Below is a small trained network, with its code and all its weights. Each question gives an input and a target symbol and asks what happens when units are switched off, that is, made to give their printed mean instead of their output.

import numpy as np


def w(rows, s, z=0):
    codes = np.array(rows[::2]) - 128.0
    scale = np.full(codes.shape[1], s)
    scale[-1] = z or s
    return codes * scale


def f(y):
    return np.maximum(y, 0)


def softmax(a):
    e = np.exp(a - a.max(-1, keepdims=True))
    return e / e.sum(-1, keepdims=True)


def log_softmax(a):
    a = a - a.max(-1, keepdims=True)
    return a - np.log(np.exp(a).sum(-1, keepdims=True))


def net(x, mask):
    ids = ['ΛΣΩαεηθτφψ'.index(c) for c in x.split()]
    T = len(ids)
    res = E[ids] + P[:T]
    u = 0
    for l in range(2):
        q, k, v = (res @ M[l].T for M in (Q, K, V))
        z = softmax(np.where(np.tri(T) > 0, q @ k.T / 3**0.5, -1e9)) @ v
        res = res + np.where(mask[u], z, O[l][:, -1]) @ O[l][:, :-1]
        u += 1
        y = f(res @ A[l][:, :-1].T + A[l][:, -1])
        res = res + np.where(mask[u : u + 8], y, B[l][:, -1]) @ B[l][:, :-1]
        u += 8
    return log_softmax(res[-1] @ U[:, :-1].T + U[:, -1])


Q, K, V, O, A, B = {}, {}, {}, {}, {}, {}
E = w([
[96,203,96,165,202,114,116,147,106],'Λ',
[95,177,101,223,111,166,110,63,109],'Σ',
[155,115,44,183,154,198,171,70,222],'Ω',
[172,136,160,160,118,36,93,173,100],'α',
[27,239,156,158,72,71,149,92,144],'ε',
[58,89,62,182,242,151,254,108,112],'η',
[163,142,170,184,81,128,104,130,135],'θ',
[168,59,140,207,89,188,107,100,193],'τ',
[180,56,176,32,62,25,250,145,183],'φ',
[216,131,80,102,186,79,57,105,186],'ψ',
],0.0073)
P = w([
[135,112,190,84,106,202,155,84,89],'0',
[132,136,65,212,144,89,145,196,157],'1',
[142,156,48,208,138,79,142,176,149],'2',
[143,155,46,207,137,68,142,161,153],'3',
[137,167,45,199,138,59,143,147,154],'4',
[146,158,44,193,142,53,137,134,167],'5',
[140,168,42,181,144,48,142,121,169],'6',
[141,167,42,177,137,47,139,109,177],'7',
[137,163,39,170,138,31,134,105,188],'8',
[138,167,44,164,142,33,130,85,187],'9',
[132,158,50,155,162,21,121,70,200],'10',
[132,167,42,140,154,20,124,61,210],'11',
[127,166,49,135,168,10,121,34,206],'12',
[132,160,53,147,168,2,117,47,212],'13',
],0.0049)
Q[0] = w([
[59,75,237,47,117,253,59,239,5],'L0H1',
[61,75,247,67,91,240,62,222,23],'L0H1',
[174,165,23,196,128,24,216,4,248],'L0H1',
],0.006)
K[0] = w([
[121,150,52,239,120,16,117,226,209],'L0H1',
[116,129,37,236,119,17,123,227,220],'L0H1',
[159,108,202,2,134,238,124,27,69],'L0H1',
],0.0066)
V[0] = w([
[79,136,73,226,163,255,150,79,141],'L0H1',
[75,213,136,147,128,76,122,140,76],'L0H1',
[125,124,205,152,18,169,125,133,103],'L0H1',
],0.0085)
O[0] = w([
[140,127,172,204,144,249,139,135,254,228],'L0H1',
[107,30,2,193,31,150,95,45,101,8],'L0H1',
[33,153,108,72,122,214,29,216,80,122],'L0H1',
],0.0071,0.0019)
A[0] = w([
[149,168,143,162,136,254,70,172,194,202],'L0N1',
[197,144,54,189,108,67,20,34,176,253],'L0N2',
[220,134,150,187,168,120,75,100,178,161],'L0N3',
[161,122,83,155,211,95,107,110,119,229],'L0N4',
[100,162,144,151,71,86,182,89,190,181],'L0N5',
[100,203,118,90,132,162,6,181,137,185],'L0N6',
[155,217,198,75,176,58,115,143,160,159],'L0N7',
[39,106,81,118,211,160,233,125,114,167],'L0N8',
],0.0057,0.0042)
B[0] = w([
[96,127,145,186,121,156,88,153,249,196],'L0N1',
[142,125,2,158,134,79,119,129,159,255],'L0N2',
[197,145,46,158,153,146,144,142,192,203],'L0N3',
[168,132,76,157,138,84,139,176,88,214],'L0N4',
[100,138,123,117,101,64,180,67,179,188],'L0N5',
[61,143,103,71,126,169,24,183,160,167],'L0N6',
[149,219,120,37,168,87,142,164,175,203],'L0N7',
[36,116,245,191,151,98,149,172,19,158],'L0N8',
],0.0053,0.0092)
Q[1] = w([
[90,34,254,80,118,177,190,100,40],'L1H1',
[92,126,158,135,124,117,168,137,131],'L1H1',
[147,92,154,102,135,153,136,117,94],'L1H1',
],0.012)
K[1] = w([
[124,77,171,208,128,249,119,236,42],'L1H1',
[56,122,213,207,90,144,200,170,11],'L1H1',
[158,66,131,181,151,254,101,243,65],'L1H1',
],0.0063)
V[1] = w([
[182,56,77,160,114,237,48,176,163],'L1H1',
[137,46,131,214,40,141,188,18,147],'L1H1',
[253,154,152,127,207,115,232,192,179],'L1H1',
],0.0063)
O[1] = w([
[55,114,114,92,253,79,74,30,117,113],'L1H1',
[58,72,118,186,103,22,192,61,173,42],'L1H1',
[210,102,165,103,183,206,226,94,146,244],'L1H1',
],0.0065,0.011)
A[1] = w([
[98,95,122,185,47,102,162,194,132,254],'L1N1',
[181,132,208,145,132,169,216,83,178,102],'L1N2',
[65,140,196,67,98,100,118,134,190,229],'L1N3',
[165,93,28,137,82,27,100,129,13,182],'L1N4',
[69,38,94,126,126,36,100,47,133,133],'L1N5',
[157,153,114,83,103,114,73,184,1,159],'L1N6',
[165,32,95,194,136,49,206,31,170,108],'L1N7',
[209,234,248,66,178,207,183,221,119,145],'L1N8',
],0.0056,0.0032)
B[1] = w([
[98,106,214,150,90,76,177,238,124,154],'L1N1',
[135,154,63,91,119,92,154,68,133,195],'L1N2',
[133,81,144,97,76,89,113,199,208,139],'L1N3',
[115,144,95,189,3,221,158,75,145,156],'L1N4',
[119,57,98,139,123,136,119,99,65,155],'L1N5',
[166,222,138,132,105,154,95,55,110,150],'L1N6',
[123,174,215,142,159,202,175,152,54,174],'L1N7',
[134,45,94,135,97,196,104,93,95,252],'L1N8',
],0.0063,0.02)
U = w([
[108,98,179,225,181,181,160,162,9,194],'Λ',
[98,8,176,131,220,40,83,200,236,140],'Σ',
[155,139,56,94,178,152,105,18,128,165],'Ω',
[132,244,116,186,12,136,126,214,244,120],'α',
[66,1,79,130,82,101,93,93,104,59],'ε',
[103,245,223,121,188,122,175,98,167,31],'η',
[93,227,168,76,214,46,90,242,81,227],'θ',
[102,45,211,74,145,190,80,195,146,55],'τ',
[145,171,213,81,77,149,98,70,31,4],'φ',
[185,18,94,36,78,95,210,177,99,196],'ψ',
],0.0044,0.0041)

Each question gives the input, a string of symbols that net reads in full, and the target symbol t.
The units are the heads (3 rows each of Q, K, V and O) and the neurons (one row each of A and B). Each row of codes is followed by its name. A weight is (code - 128) times the scale printed after its matrix; where a second scale follows, it is the last column's (O, A, B and U).
mask holds one flag per unit, layer by layer, with each layer's heads first. A switched-off unit (its flag False) gives its mean, the last column of its rows in O or B, instead of its output. The means were averaged over made-up inputs and are rounded, as every weight is.
A unit's drop is (log p(t) with every unit on - log p(t) with that unit switched off) / (log p(t) with every unit on - log p(t) with every unit switched off).
The circuit of an input: a set's keep is (log p(t) with only the set's units on - log p(t) with every unit switched off) / (log p(t) with every unit on - log p(t) with every unit switched off). Starting from the 12 units with the biggest drops (on a tie, the unit counted first), units are removed one at a time, each time the one whose removal leaves the highest keep (on an exact tie, the one counted first), for as long as the keep stays at least 0.8.
circuit, biggest first: the units of the circuit, biggest drop first
top k neurons: the k neurons with the biggest drops, biggest first
k most important neurons of layer l: the k neurons of layer l with the biggest drops, biggest first
input η ε η Ω ψ Λ Ω ε, target η: top 2 neurons => (L1N7; L1N8)
input ε η ε ψ ψ ε ψ ψ ψ α ψ, target ε: circuit, biggest first => (L0H1; L1H1; L0N7)
input α ε ε φ θ η η, target α: circuit, biggest first => (L1H1; L0H1; L1N4; L1N8)
input φ ψ Ω τ, target φ: top neuron => (L1N6)
input η ψ ψ ψ θ ε τ, target η: circuit, biggest first => (L0H1; L1N7; L1H1; L1N8)
input Ω ψ Σ η ψ η ψ ψ η ψ ψ τ, target Ω: circuit, biggest first => (L1H1; L0H1; L1N2; L0N3)
input η ε ε Ω, target η: circuit, biggest first => (L0H1; L1N7; L1H1; L1N8)
input α ψ Λ θ τ η ψ τ ε η ψ η η Σ, target α: circuit, biggest first => (L1H1; L1N8; L0N5)
input α Ω α ψ η ψ ε ε ψ τ ψ, target α: circuit, biggest first => (L0H1; L1N4; L1N8; L1H1)
input ε ψ η ψ α φ ψ Λ ψ η τ ε Σ, target α: top 4 neurons => (L0N5; L1N8; L1N4; L1N1)
input ψ τ Σ η ε ψ τ Λ τ ε Λ τ τ, target α: circuit, biggest first => (L1H1; L1N8)
input ε ε τ ε Σ, target ε: circuit, biggest first => (L0H1; L1H1)
input ψ ψ ψ θ Σ ε ψ α ψ ψ ε Λ Σ, target ψ: circuit, biggest first => (L0H1; L1H1; L0N1; L1N6)
input Σ ε α τ ε ψ η, target Σ: most important neuron of layer 0 => (L0N1)
input η ε ψ τ η α ψ ψ θ, target η: top 2 neurons => (L1N7; L1N8)
input τ Σ ψ η ψ ψ ψ ψ η Ω ψ η η τ, target τ: circuit, biggest first => (L0H1; L1H1; L0N6; L1N2)
input θ Ω η, target θ: circuit, biggest first => (L1H1; L0H1; L1N8)
input Λ ψ α η ψ η ψ ε ψ τ η η ψ τ, target Λ: circuit, biggest first => (L1N7; L0H1; L1H1; L0N7)
input α η ε α η Σ ε φ η ε Λ, target α: top 2 neurons => (L1N4; L1N8)
input θ ψ ε θ Σ, target θ: circuit, biggest first => (L0H1; L1H1; L1N8; L0N6)
input η Σ τ α θ η ε ε α η φ, target η: 2 most important neurons of layer 1 => (L1N7; L1N8)
input ε Λ φ Σ ε Λ ε ε Λ, target ε: 2 most important neurons of layer 1 => (L1N5; L1N7)
input Σ ψ Σ, target Σ: top 2 neurons => (L0N1; L1N8)
input Λ ψ τ τ θ ψ τ Σ η Λ ψ ψ ε θ, target Λ: 2 most important neurons of layer 1 => (L1N7; L1N5)
input Λ Σ α, target Λ: 2 most important neurons of layer 1 => (L1N7; L1N2)
input Σ τ φ η Λ ε ε Λ ψ ψ, target Σ: top 3 neurons => (L1N8; L1N2; L0N1)
input τ ε ψ τ ψ ε ψ ψ ψ α ψ η, target τ: top neuron => (L1N8)
